Below are the code and all the weights of a small trained network. Each question names an input and a target symbol and asks about switching units off, where a switched-off unit gives its printed mean instead of its output.

import numpy as np


def w(rows, s, z=0):
    codes = np.array(rows[::2]) - 128.0
    scale = np.full(codes.shape[1], s)
    scale[-1] = z or s
    return codes * scale


def f(y):
    return y / 2 * (1 + np.tanh(0.7978845608 * (y + 0.044715 * y**3)))


def softmax(a):
    e = np.exp(a - a.max(-1, keepdims=True))
    return e / e.sum(-1, keepdims=True)


def log_softmax(a):
    a = a - a.max(-1, keepdims=True)
    return a - np.log(np.exp(a).sum(-1, keepdims=True))


def net(x, mask):
    ids = ['ΓΔΘΞΠΣΩαεζηλμτφψ'.index(c) for c in x.split()]
    T = len(ids)
    res = E[ids] + P[:T]
    r = res
    for j in range(2):
        rows = slice(2 * j, 2 * j + 2)
        q, k, v = (r @ M[0][rows].T for M in (Q, K, V))
        z = softmax(np.where(np.tri(T) > 0, q @ k.T / 2**0.5, -1e9)) @ v
        o = O[0][rows]
        res = res + np.where(mask[j], z, o[:, -1]) @ o[:, :-1]
    y = f(res @ A[0][:, :-1].T + A[0][:, -1])
    res = res + np.where(mask[2:6], y, B[0][:, -1]) @ B[0][:, :-1]
    return log_softmax(res[-1] @ U[:, :-1].T + U[:, -1])


Q, K, V, O, A, B = {}, {}, {}, {}, {}, {}
E = w([
[88,129,122,54,47,109],'Γ',
[163,163,134,113,94,94],'Δ',
[157,27,80,33,97,117],'Θ',
[132,113,157,133,135,185],'Ξ',
[161,127,186,63,144,172],'Π',
[168,40,189,126,143,208],'Σ',
[121,90,148,75,199,113],'Ω',
[143,161,70,169,197,185],'α',
[122,172,154,180,116,120],'ε',
[158,121,143,150,198,112],'ζ',
[187,115,165,171,89,88],'η',
[146,144,78,190,12,68],'λ',
[149,125,170,110,150,120],'μ',
[138,126,159,49,254,62],'τ',
[155,106,128,122,90,84],'φ',
[154,87,156,43,178,121],'ψ',
],0.014)
P = w([
[47,254,217,58,91,195],'0',
[94,110,134,201,119,114],'1',
[207,175,131,68,76,159],'2',
[91,106,126,201,138,116],'3',
[207,175,117,64,70,164],'4',
[107,119,119,206,115,88],'5',
[196,187,125,69,73,168],'6',
[96,97,122,202,150,86],'7',
[204,199,124,62,77,172],'8',
[102,93,120,207,153,53],'9',
[215,207,132,41,126,175],'10',
[101,95,121,200,150,72],'11',
],0.0084)
Q[0] = w([
[116,185,68,54,42,103],'h0',
[221,2,146,150,173,112],'h0',
[66,10,134,147,196,76],'h1',
[10,132,157,212,178,83],'h1',
],0.0079)
K[0] = w([
[52,157,114,48,2,68],'h0',
[151,37,115,92,200,185],'h0',
[229,52,45,136,156,93],'h1',
[212,71,87,188,114,64],'h1',
],0.009)
V[0] = w([
[129,155,116,33,127,43],'h0',
[156,140,70,130,210,233],'h0',
[39,187,122,71,55,69],'h1',
[104,254,199,140,160,21],'h1',
],0.0069)
O[0] = w([
[61,163,91,66,110,168,198],'h0',
[163,248,112,91,121,88,91],'h0',
[100,153,92,79,196,26,254],'h1',
[75,121,158,141,116,88,183],'h1',
],0.011,0.0039)
A[0] = w([
[70,2,94,163,82,146,95],'n0',
[114,127,90,220,112,126,1],'n1',
[118,120,96,66,100,142,42],'n2',
[167,126,152,49,121,182,189],'n3',
],0.0099,0.0018)
B[0] = w([
[84,89,130,82,83,235,253],'n0',
[96,201,40,178,88,82,148],'n1',
[184,166,116,215,187,120,237],'n2',
[172,169,113,254,85,175,215],'n3',
],0.0085,0.0042)
U = w([
[33,121,164,66,152,226,155],'Γ',
[122,99,140,137,113,77,113],'Δ',
[240,33,52,63,132,193,99],'Θ',
[114,154,182,192,129,170,113],'Ξ',
[190,234,169,78,48,193,169],'Π',
[202,107,202,203,79,192,161],'Σ',
[129,67,127,141,185,127,140],'Ω',
[143,193,13,255,181,169,106],'α',
[78,167,165,230,108,124,126],'ε',
[134,90,147,220,157,110,195],'ζ',
[129,101,187,204,61,45,155],'η',
[76,115,49,216,66,100,2],'λ',
[128,108,193,150,127,120,124],'μ',
[121,63,109,51,231,27,105],'τ',
[139,94,135,139,101,111,104],'φ',
[176,123,151,94,113,151,115],'ψ',
],0.0069,0.0046)

Each question gives the input, a string of symbols that net reads in full, and the target symbol t.
The units are the heads (2 rows each of Q, K, V and O) and the neurons (one row each of A and B). Each row of codes is followed by its name. A weight is (code - 128) times the scale printed after its matrix; where a second scale follows, it is the last column's (O, A, B and U).
mask holds one flag per unit, heads first, then neurons. A switched-off unit (its flag False) gives its mean, the last column of its rows in O or B, instead of its output. The means were averaged over made-up inputs and are rounded, as every weight is.
A unit's drop is (log p(t) with every unit on - log p(t) with that unit switched off) / (log p(t) with every unit on - log p(t) with every unit switched off).
The circuit of an input: a set's keep is (log p(t) with only the set's units on - log p(t) with every unit switched off) / (log p(t) with every unit on - log p(t) with every unit switched off). Starting from all 6 units, units are removed one at a time, each time the one whose removal leaves the highest keep (on an exact tie, the one counted first), for as long as the keep stays at least 0.8.
units of the circuit, in order: the units of the circuit, biggest drop first
top k neurons: the k neurons with the biggest drops, biggest first
heads that matter: for each layer, one digit per head in row order, 1 if its drop is at least 0.15 and else 0, layers parted by /
drop when u is switched off: that unit's drop, to one decimal
input ε Σ Γ Θ ε λ Δ ε τ Θ, target Θ: units of the circuit, in order : h1, n0
input Γ α Θ λ Θ Ω ψ Θ τ Γ Π, target τ: units of the circuit, in order : h1
input α Γ τ η τ λ, target λ: heads that matter : 10
input Σ Γ λ α λ Θ Γ Γ λ Σ Ξ, target Σ: units of the circuit, in order : h1, n3
input Σ τ λ λ Π Γ Γ, target Σ: units of the circuit, in order : h1, n3, h0
input Θ Γ Θ Σ α Γ α Ω Θ, target α: heads that matter : 01
input Γ φ Θ Γ ψ Π ψ Γ Γ Θ, target Θ: top 2 neurons : n0, n1
input Θ ζ ψ φ Ξ λ Γ η ψ ψ Θ, target α: units of the circuit, in order : n3, n2, h0
input Σ α α μ φ, target Σ: top 2 neurons : n3, n1
input α α ψ Θ α τ α, target Π: top 2 neurons : n2, n1
input Γ ε φ, target τ: drop when n3 is switched off : 0.1
input Γ α η α Σ ε ψ, target τ: drop when h1 is switched off : 1.7
input μ ε α Σ, target Σ: drop when n0 is switched off : 0.0
input Γ η ζ α λ Σ, target Σ: units of the circuit, in order : h1
